J163: [-20.3  26.9 -14.4 -40.7  54.7  54.0 -32.7  34.4]
J96: [-27.2   8.0  -4.9 -15.1  26.3  14.7  -9.9   9.6]
J682: [-28.8 -22.6  34.9  16.2 -18.1 -31.4  45.3 -10.0]
J631: [ 20.1   7.9 -60.8 -45.3  55.6  81.1 -74.1  -1.5]
J566: [-29.7  12.3 -15.6 -29.9  26.5  29.7 -21.4   1.2]
J590: [-13.6 -18.6  46.7  37.0 -33.0 -42.9  69.1  22.5]
J210: [ 2.5 -6.7 -1.1 -2.2  0.2 10.4 -7.6  1.4]
J832: [ 18.1   6.0  26.0  -3.0  27.0 -20.9 -13.7 -12.7]
J716: [ -4.9  26.3  14.7 -15.0   8.0   9.6  -9.9 -27.2]
J961: [ 37.8  14.7  -6.9   8.6  -8.2 -16.1 -19.0  26.4]
order: [-27.2 -15.0  -9.9  -4.9   8.0   9.6  14.7  26.3] -> J716
order: [-27.2 -15.1  -9.9  -4.9   8.0   9.6  14.7  26.3] -> J96

J359: [  2.5  29.2 -42.8  26.1]
J456: [ 36.6  -1.8  14.2 -13.7]
J808: [-19.7  49.7 -48.8  25.7]
J882: [-35.0  -2.7  63.4  23.7]
J767: [-34.7  36.9  13.7  74.3]
J722: [ 29.2 -42.8   2.6  26.1]
J715: [  2.5  29.1 -42.8  26.1]
order: [ 13.7  74.3 -34.7  36.9] -> J767
order: [ 29.2 -42.8  26.1   2.5] -> J359
order: [ 26.1 -42.8  29.2   2.5] -> J359

J676: [  4.0 -32.9   2.7  -5.5   7.4  -2.9  13.0   7.6   9.5  -1.2   1.2  -3.0
 -11.2 -11.8   0.7   2.0   2.4 -12.2  -7.2  -3.4   5.1  -2.1  14.4  76.7
  -3.3  -3.2  14.9   9.6 -11.6   1.9   2.2   0.0   7.5   3.3  -0.1 -20.3
 -11.0   2.7  -1.8 -29.1   0.9  -6.5  -4.3   7.5   5.0  11.7  -0.8   1.7
  30.5  -3.1  -3.5  -3.8   6.3   5.4  -1.6 -11.9 -12.5   2.4  -9.9]
J468: [ 15.2 -11.8  -3.2  11.6   5.8  -3.4  21.3  -3.0  -3.0 -11.0  -5.8  -7.6
   8.2 -10.6   5.0   5.4  -1.3  -7.1  -0.6 -14.9  13.3  -7.3  -7.1  11.6
   4.1   6.4  -7.2  -3.3  13.5 -10.4 -24.7   3.9  -6.7  -0.8 -14.0 -16.1
   6.2  -2.0 -20.1 -18.8  -2.2   2.9  15.9   9.9   0.9  -5.1  -6.0   1.3
  -1.7   3.9   7.8   5.0   4.6  -3.2  -7.9 -12.4  -6.0  -0.3  10.5]
J925: [ 15.2 -11.8  -3.2  11.6   5.8  -3.4  21.3  -3.0  -3.0 -11.0  -5.8  -7.6
   8.2 -10.6   5.0   5.4  -1.3  -7.1  -0.6 -14.9  13.3  -7.3  -7.1  11.6
   4.1   6.4  -7.2  -3.3  13.5 -10.4 -24.7   3.9  -6.7  -0.8 -14.0 -16.1
   6.2  -2.0 -20.1 -18.8  -2.2 -12.7  13.9  17.9  -6.8  12.9  -7.6  -1.5
 -31.1   1.9   2.4   1.2 -11.8  -0.9  -3.9  -6.2 -11.3  -8.1   6.1]
J216: [ -5.6  -3.3   3.0   2.2  10.6  -7.3 -13.5  -3.3 -14.3  -2.3  -0.5   0.9
   3.5  -8.0  -7.4  -3.1  -0.8   0.2  13.3  -6.1  11.1   1.2   2.0  16.6
   9.2  10.3  -1.5   7.8   2.1  -6.6 -13.7  -2.4  -0.5  -7.5 -24.1  15.8
 -14.0  15.9  -4.9 -13.5  11.9  11.2 -10.6 -16.9  -4.8 -12.1   3.0  -1.2
 -24.0  -3.5   1.0  -0.5  -9.8   6.5   4.7  -0.2  20.6   0.0  -9.6]
J297: [ -3.0   6.2 -11.8 -14.9  -6.2  -3.3   6.4 -10.6  17.9   5.4 -16.1  13.5
 -18.8  -7.1  -0.9  -7.3   4.1   1.2 -10.4  13.9 -11.3 -11.0  -5.8   6.1
  11.6  13.3   5.8 -31.1   3.9  -1.3  -6.7  -6.8 -20.1  -3.2  -8.1  -7.2
  -2.0  -7.6  -7.1  11.6  -1.5  -7.6   1.9 -11.8   2.4  21.3   8.2  -2.2
  15.2  -3.0  -0.8  12.9 -24.7 -14.0 -12.7   5.1  -3.9  -3.4  -0.6]
J4: [ -2.2  -8.3  -1.1  -3.4  -9.0   3.1 -15.6   1.6  -4.5  -3.6   7.6   3.2
   0.5  -5.3 -12.9  -2.6  -4.1  13.9   1.6  -2.2   5.6  -3.1  -8.1   8.1
  10.8   7.3  -8.8   1.4  13.5  -6.7  -6.1   2.4   6.9  -9.4  -8.6   8.8
 -21.6  -3.6   2.3  32.5   1.0  10.1 -10.2 -11.6 -13.6   4.2  -2.2  -0.2
   1.5   1.2   0.6   0.5  -8.9   7.3  -6.4   5.4 -16.4  -0.3 -14.1]
order: [ -9.6  -5.6  -3.3   3.0   2.2  10.6  -7.3 -13.5  -3.3 -14.3  -2.3  -0.5
   0.9   3.5  -8.0  -7.4  -3.1  -0.8   0.2  13.3  -6.1  11.1   1.2   2.0
  16.6   9.2  10.3  -1.5   7.8   2.1  -6.6 -13.7  -2.4  -0.5  -7.5 -24.1
  15.8 -14.0  15.9  -4.9 -13.5  11.9  11.2 -10.6 -16.9  -4.8 -12.1   3.0
  -1.2 -24.0  -3.5   1.0  -0.5  -9.8   6.5   4.7  -0.2  20.6   0.0] -> J216
order: [-31.1 -24.7 -20.1 -18.8 -16.1 -14.9 -14.0 -12.7 -11.8 -11.8 -11.3 -11.0
 -10.6 -10.4  -8.1  -7.6  -7.6  -7.3  -7.2  -7.1  -7.1  -6.8  -6.7  -6.2
  -5.8  -3.9  -3.4  -3.3  -3.2  -3.0  -3.0  -2.2  -2.0  -1.5  -1.3  -0.9
  -0.8  -0.6   1.2   1.9   2.4   3.9   4.1   5.0   5.4   5.8   6.1   6.2
   6.4   8.2  11.6  11.6  12.9  13.3  13.5  13.9  15.2  17.9  21.3] -> J925
order: [-12.4   5.8 -18.8  -7.1  -7.2   3.9   6.4  15.2  -7.6  13.3  10.5  -7.9
  11.6 -11.8   5.0   8.2   5.4  -3.2  -3.0   2.9 -16.1   0.9 -24.7 -20.1
   9.9  -2.2  -1.7 -14.0   5.0  -5.1  -5.8 -10.6   6.2  13.5  -3.4  15.9
  -2.0   7.8 -14.9   4.1  -1.3  -7.1  -6.0  -3.0  -3.2  21.3  -0.8 -11.0
 -10.4   4.6   1.3  -0.3  -6.7  -0.6  11.6  -6.0  -7.3  -3.3   3.9] -> J468
order: [-14.1  -0.3 -16.4   5.4  -6.4   7.3  -8.9   0.5   0.6   1.2   1.5  -0.2
  -2.2   4.2 -13.6 -11.6 -10.2  10.1   1.0  32.5   2.3  -3.6 -21.6   8.8
  -8.6  -9.4   6.9   2.4  -6.1  -6.7  13.5   1.4  -8.8   7.3  10.8   8.1
  -8.1  -3.1   5.6  -2.2   1.6  13.9  -4.1  -2.6 -12.9  -5.3   0.5   3.2
   7.6  -3.6  -4.5   1.6 -15.6   3.1  -9.0  -3.4  -1.1  -8.3  -2.2] -> J4

J803: [-11.1  22.0  -7.4  -6.5  -7.4 -17.8  17.8 -10.4   7.6 -20.9]
J927: [ 32.7 -64.1  11.0   8.3  11.0  57.8 -48.3  34.3 -14.9  70.0]
J234: [ 41.9 -36.9  11.9  11.1  12.6  32.3 -45.0  31.7 -47.1  21.9]
J53: [-19.1  55.4 -42.4 -33.6  55.1 -40.2 -23.1  55.8 -22.5 -28.9]
J974: [-32.6  34.2  15.7  16.5  15.2 -26.8  40.1 -27.4  42.1 -18.4]
J664: [ 33.8  31.5 -50.3 -50.5 -50.6  38.2  32.4  44.5  27.9  37.1]
J861: [-23.1 -42.4  55.4  55.1  55.8 -22.5 -40.2 -33.6 -28.8 -19.1]
J447: [ 44.5  19.8 -42.8 -42.5 -42.5  29.1   6.8  44.5 -13.6  50.4]
J712: [-23.1 -42.4  55.4  55.1  55.8 -22.5 -40.2  56.7 -28.8 -19.1]
J821: [ 32.4  31.5 -50.5  44.5  27.9  37.1  38.2 -50.3 -50.7  33.8]
order: [-18.4  16.5 -26.8 -27.4  40.1 -32.6  15.7  42.1  34.2  15.2] -> J974
order: [-19.1 -28.8 -33.6 -40.2 -22.5  55.8  55.1  55.4 -42.4 -23.1] -> J861
order: [-50.6 -50.5 -50.3  27.9  31.5  32.4  33.8  37.1  38.2  44.5] -> J664

